Below is a small trained network, with its code and all its weights. Each question gives an input and a target symbol and asks what happens when units are switched off, that is, made to give their printed mean instead of their output.

import numpy as np


def w(rows, s, z=0):
    codes = np.array(rows[::2]) - 128.0
    scale = np.full(codes.shape[1], s)
    scale[-1] = z or s
    return codes * scale


def softmax(a):
    e = np.exp(a - a.max(-1, keepdims=True))
    return e / e.sum(-1, keepdims=True)


def log_softmax(a):
    a = a - a.max(-1, keepdims=True)
    return a - np.log(np.exp(a).sum(-1, keepdims=True))


def net(x, mask):
    ids = ['ΔΣεημπ'.index(c) for c in x.split()]
    T = len(ids)
    res = E[ids] + P[:T]
    u = 0
    for l in range(3):
        r = res
        for j in range(2):
            rows = slice(4 * j, 4 * j + 4)
            q, k, v = (r @ M[l][rows].T for M in (Q, K, V))
            z = softmax(np.where(np.tri(T) > 0, q @ k.T / 4**0.5, -1e9)) @ v
            o = O[l][rows]
            res = res + np.where(mask[u + j], z, o[:, -1]) @ o[:, :-1]
        u += 2
    return log_softmax(res[-1] @ U[:, :-1].T + U[:, -1])


Q, K, V, O = {}, {}, {}, {}
E = w([
[100,132,96],'Δ',
[116,138,143],'Σ',
[96,220,97],'ε',
[7,138,118],'η',
[74,67,103],'μ',
[33,110,154],'π',
],0.013)
P = w([
[197,115,119],'0',
[121,41,191],'1',
[156,101,208],'2',
[119,75,140],'3',
[166,143,226],'4',
[85,97,135],'5',
[200,174,252],'6',
[60,109,120],'7',
[227,181,247],'8',
[22,138,110],'9',
[244,157,221],'10',
[1,174,149],'11',
],0.0078)
Q[0] = w([
[221,121,114],'L0H0',
[122,135,173],'L0H0',
[99,166,209],'L0H0',
[84,103,115],'L0H0',
[172,116,8],'L0H1',
[210,36,91],'L0H1',
[194,198,89],'L0H1',
[202,224,87],'L0H1',
],0.012)
K[0] = w([
[177,149,192],'L0H0',
[132,157,57],'L0H0',
[139,181,152],'L0H0',
[74,193,32],'L0H0',
[40,1,197],'L0H1',
[69,136,175],'L0H1',
[66,99,180],'L0H1',
[80,120,163],'L0H1',
],0.011)
V[0] = w([
[104,103,197],'L0H0',
[235,232,139],'L0H0',
[222,251,255],'L0H0',
[89,199,208],'L0H0',
[141,196,68],'L0H1',
[204,147,67],'L0H1',
[23,158,71],'L0H1',
[96,91,111],'L0H1',
],0.0089)
O[0] = w([
[145,95,151,168],'L0H0',
[1,115,54,3],'L0H0',
[56,88,74,30],'L0H0',
[92,76,138,163],'L0H0',
[170,165,26,124],'L0H1',
[214,59,83,94],'L0H1',
[119,233,117,166],'L0H1',
[148,149,184,135],'L0H1',
],0.0092,0.0058)
Q[1] = w([
[115,59,94],'L1H0',
[56,87,244],'L1H0',
[128,142,190],'L1H0',
[235,143,100],'L1H0',
[168,109,4],'L1H1',
[133,209,146],'L1H1',
[118,79,76],'L1H1',
[107,150,91],'L1H1',
],0.012)
K[1] = w([
[148,79,158],'L1H0',
[173,109,11],'L1H0',
[115,118,91],'L1H0',
[46,116,191],'L1H0',
[173,63,70],'L1H1',
[109,216,109],'L1H1',
[198,92,130],'L1H1',
[99,87,89],'L1H1',
],0.013)
V[1] = w([
[40,85,139],'L1H0',
[117,185,126],'L1H0',
[79,182,95],'L1H0',
[128,132,8],'L1H0',
[112,184,82],'L1H1',
[117,241,78],'L1H1',
[32,151,146],'L1H1',
[145,182,154],'L1H1',
],0.011)
O[1] = w([
[46,122,102,38],'L1H0',
[174,55,172,171],'L1H0',
[158,71,129,114],'L1H0',
[197,121,27,23],'L1H0',
[159,11,173,106],'L1H1',
[175,3,180,175],'L1H1',
[135,81,150,152],'L1H1',
[172,105,101,254],'L1H1',
],0.0083,0.0058)
Q[2] = w([
[102,252,104],'L2H0',
[84,93,147],'L2H0',
[145,223,179],'L2H0',
[164,86,84],'L2H0',
[141,41,85],'L2H1',
[78,157,105],'L2H1',
[88,87,135],'L2H1',
[135,79,109],'L2H1',
],0.015)
K[2] = w([
[162,76,5],'L2H0',
[193,230,116],'L2H0',
[199,32,119],'L2H0',
[45,157,156],'L2H0',
[239,107,23],'L2H1',
[127,162,207],'L2H1',
[158,205,95],'L2H1',
[214,136,65],'L2H1',
],0.011)
V[2] = w([
[253,84,87],'L2H0',
[153,231,235],'L2H0',
[77,16,142],'L2H0',
[7,135,184],'L2H0',
[37,135,106],'L2H1',
[65,6,138],'L2H1',
[28,117,32],'L2H1',
[162,30,187],'L2H1',
],0.0069)
O[2] = w([
[79,59,156,173],'L2H0',
[56,255,157,232],'L2H0',
[236,134,124,110],'L2H0',
[219,233,69,99],'L2H0',
[150,110,152,61],'L2H1',
[137,224,199,113],'L2H1',
[212,163,85,6],'L2H1',
[48,168,182,198],'L2H1',
],0.0068,0.012)
U = w([
[122,149,130,160],'Δ',
[198,209,111,254],'Σ',
[217,190,193,93],'ε',
[199,198,220,32],'η',
[94,208,113,125],'μ',
[213,255,170,92],'π',
],0.0058,0.0071)

Each question gives the input, a string of symbols that net reads in full, and the target symbol t.
The units are the heads (4 rows each of Q, K, V and O). Each row of codes is followed by its name. A weight is (code - 128) times the scale printed after its matrix; where a second scale follows, it is the last column's (O and U).
mask holds one flag per head, layer by layer. A switched-off head (its flag False) gives its mean, the last column of its rows in O, instead of its output. The means were averaged over made-up inputs and are rounded, as every weight is.
A unit's drop is (log p(t) with every unit on - log p(t) with that unit switched off) / (log p(t) with every unit on - log p(t) with every unit switched off).
The circuit of an input: a set's keep is (log p(t) with only the set's units on - log p(t) with every unit switched off) / (log p(t) with every unit on - log p(t) with every unit switched off). Starting from all 6 units, units are removed one at a time, each time the one whose removal leaves the highest keep (on an exact tie, the one counted first), for as long as the keep stays at least 0.8.
units of the circuit, in order: the units of the circuit, biggest drop first
unit that matters most: the unit with the biggest drop
which heads matter: for each layer, one digit per head in row order, 1 if its drop is at least 0.15 and else 0, layers parted by /
drop when u is switched off: that unit's drop, to one decimal
input μ Δ π η η, target μ: unit that matters most -> L2H0
input μ Δ Δ π ε Σ Σ π Σ ε ε, target μ: which heads matter -> 10 / 10 / 10
input μ π μ Δ Σ π Σ μ μ π μ, target μ: which heads matter -> 10 / 11 / 10
input π π η η Σ Δ π Σ μ, target π: units of the circuit, in order -> L2H0, L1H0, L0H1
input π ε π, target π: units of the circuit, in order -> L2H0, L1H0, L0H1, L0H0
input μ μ Σ Σ μ π π Δ, target μ: units of the circuit, in order -> L2H0, L0H0, L1H1, L1H0
input η η Σ η π ε Δ μ μ Σ, target η: which heads matter -> 01 / 11 / 01
input η μ Σ π ε μ Δ ε, target η: units of the circuit, in order -> L0H1, L1H1, L1H0, L2H1
input Δ μ μ η ε Δ η π ε, target Δ: units of the circuit, in order -> L0H0, L2H0, L1H0
input μ Δ Δ Σ Σ Σ Σ Δ Δ Σ, target μ: units of the circuit, in order -> L2H0, L0H0, L1H0, L1H1
input η η μ Δ ε Δ π Δ μ ε, target η: units of the circuit, in order -> L1H1, L0H1, L1H0, L2H1
input Δ η Δ η Σ Δ ε Σ Δ, target Δ: units of the circuit, in order -> L1H0, L0H1, L2H0
input π Δ ε π η ε μ Σ, target π: units of the circuit, in order -> L2H0, L1H0, L0H1, L1H1
input Σ μ Δ, target Σ: unit that matters most -> L0H0
input μ π μ π μ Δ π Σ Σ η Σ, target μ: units of the circuit, in order -> L0H0, L2H0, L1H1
input π Δ Σ μ, target π: units of the circuit, in order -> L2H0, L1H0, L0H1, L0H0
input π Δ μ Σ, target π: units of the circuit, in order -> L2H0, L1H0, L0H1
input μ η μ μ μ, target μ: which heads matter -> 10 / 11 / 11
input π Σ Σ Δ, target π: which heads matter -> 01 / 10 / 10
input η ε π μ π μ, target η: which heads matter -> 11 / 11 / 01
input Σ μ Σ π Δ μ μ μ Δ, target Σ: drop when L0H1 is switched off -> 0.4
input Δ μ η Σ Σ Δ μ, target Δ: drop when L1H0 is switched off -> 0.5
input η Δ Δ η μ Δ, target η: drop when L0H1 is switched off -> 1.0
